Here is a tiny trained network, its code and every weight. The questions are about switching its units off for an input and a class, where a switched-off unit gives its printed mean instead of its output.

import numpy as np


def w(rows, s, z=0):
    codes = np.array(rows[::2]) - 128.0
    scale = np.full(codes.shape[1], s)
    scale[-1] = z or s
    return codes * scale


def f(y):
    return np.maximum(y, 0)


def log_softmax(a):
    a = a - a.max(-1, keepdims=True)
    return a - np.log(np.exp(a).sum(-1, keepdims=True))


def net(x, mask):
    res = np.array(x, float).reshape(1, 5) / 4 @ E
    y = f(res @ A[0][:, :-1].T + A[0][:, -1])
    res = res + np.where(mask, y, B[0][:, -1]) @ B[0][:, :-1]
    return log_softmax(res[-1] @ U[:, :-1].T + U[:, -1])


A, B = {}, {}
E = w([
[82,93,249,97,141],'x0',
[111,65,60,75,236],'x1',
[149,240,150,143,246],'x2',
[90,116,75,229,143],'x3',
[46,185,86,73,114],'x4',
],0.011)
A[0] = w([
[48,105,80,100,100,184],'N1',
[59,114,168,85,144,212],'N2',
[172,114,121,136,224,180],'N3',
[84,234,157,61,141,175],'N4',
[181,169,105,139,138,187],'N5',
[88,190,88,183,197,5],'N6',
[93,168,87,150,163,111],'N7',
[179,105,164,223,99,229],'N8',
[128,118,69,81,49,226],'N9',
[166,83,99,73,229,149],'N10',
[132,219,92,173,139,213],'N11',
[226,96,65,95,251,167],'N12',
[139,45,141,76,181,164],'N13',
[149,147,189,91,138,122],'N14',
[99,100,172,138,187,170],'N15',
],0.013,0.0032)
B[0] = w([
[115,36,35,77,73,210],'N1',
[112,63,168,100,141,199],'N2',
[96,174,121,154,147,213],'N3',
[99,109,180,61,170,234],'N4',
[189,154,89,133,163,193],'N5',
[162,180,60,125,229,220],'N6',
[129,111,54,124,208,192],'N7',
[155,171,160,155,96,247],'N8',
[206,124,84,104,77,239],'N9',
[12,166,115,160,94,220],'N10',
[193,134,109,137,241,239],'N11',
[53,202,104,141,102,253],'N12',
[77,90,130,202,105,202],'N13',
[117,130,160,123,100,182],'N14',
[136,77,147,152,214,185],'N15',
],0.011,0.013)
U = w([
[140,47,61,64,69,72],'0',
[83,96,193,8,155,91],'1',
[199,172,245,178,72,225],'2',
[194,178,108,59,118,251],'3',
[152,151,77,110,207,55],'4',
[122,36,172,158,147,117],'5',
[42,161,109,161,109,95],'6',
],0.012,0.0029)

Each question gives the input, the list of numbers given to net, and the class t.
The units are the neurons (one row each of A and B). Each row of codes is followed by its name. A weight is (code - 128) times the scale printed after its matrix; where a second scale follows, it is the last column's (A, B and U).
mask holds one flag per neuron, in row order. A switched-off neuron (its flag False) gives its mean, the last column of its row in B, instead of its output. The means were averaged over made-up inputs and are rounded, as every weight is.
A unit's drop is (log p(t) with every unit on - log p(t) with that unit switched off) / (log p(t) with every unit on - log p(t) with every unit switched off).
The circuit of an input: a set's keep is (log p(t) with only the set's units on - log p(t) with every unit switched off) / (log p(t) with every unit on - log p(t) with every unit switched off). Starting from the 12 units with the biggest drops (on a tie, the unit counted first), units are removed one at a time, each time the one whose removal leaves the highest keep (on an exact tie, the one counted first), for as long as the keep stays at least 0.8.
units of the circuit, in order: the units of the circuit, biggest drop first
most important unit: the unit with the biggest drop
k most important neurons: the k neurons with the biggest drops, biggest first
drop when u is switched off: that unit's drop, to one decimal
input [1,8,7,-1,5], class 6: units of the circuit, in order -> [N10]
input [3,1,0,-2,-5], class 5: 2 most important neurons -> [N15; N12]
input [8,0,5,6,8], class 1: 2 most important neurons -> [N4; N2]
input [6,8,-6,-7,0], class 5: 3 most important neurons -> [N13; N2; N15]
input [-5,0,-5,-3,-6], class 2: 2 most important neurons -> [N1; N8]
input [5,-2,0,8,7], class 4: 2 most important neurons -> [N6; N7]
input [8,-7,-4,1,8], class 1: 2 most important neurons -> [N4; N2]
input [7,-2,8,-7,-8], class 1: 4 most important neurons -> [N4; N15; N9; N2]
input [-8,2,-5,6,-4], class 0: units of the circuit, in order -> [N6; N9]
input [8,6,-4,-6,-6], class 5: 2 most important neurons -> [N13; N15]
input [-2,-6,3,-3,-1], class 2: 3 most important neurons -> [N6; N1; N7]
input [-2,6,5,-5,5], class 6: 2 most important neurons -> [N10; N12]
input [2,-4,-8,7,-1], class 0: drop when N1 is switched off -> 0.6
input [-8,-8,-6,-8,-5], class 2: most important unit -> N8
input [7,-8,5,-6,2], class 1: drop when N4 is switched off -> 0.2
input [7,5,-5,2,7], class 0: drop when N1 is switched off -> 0.8
input [3,3,-4,-5,-2], class 5: drop when N13 is switched off -> 0.6
input [-3,0,-1,-6,7], class 0: 2 most important neurons -> [N9; N1]
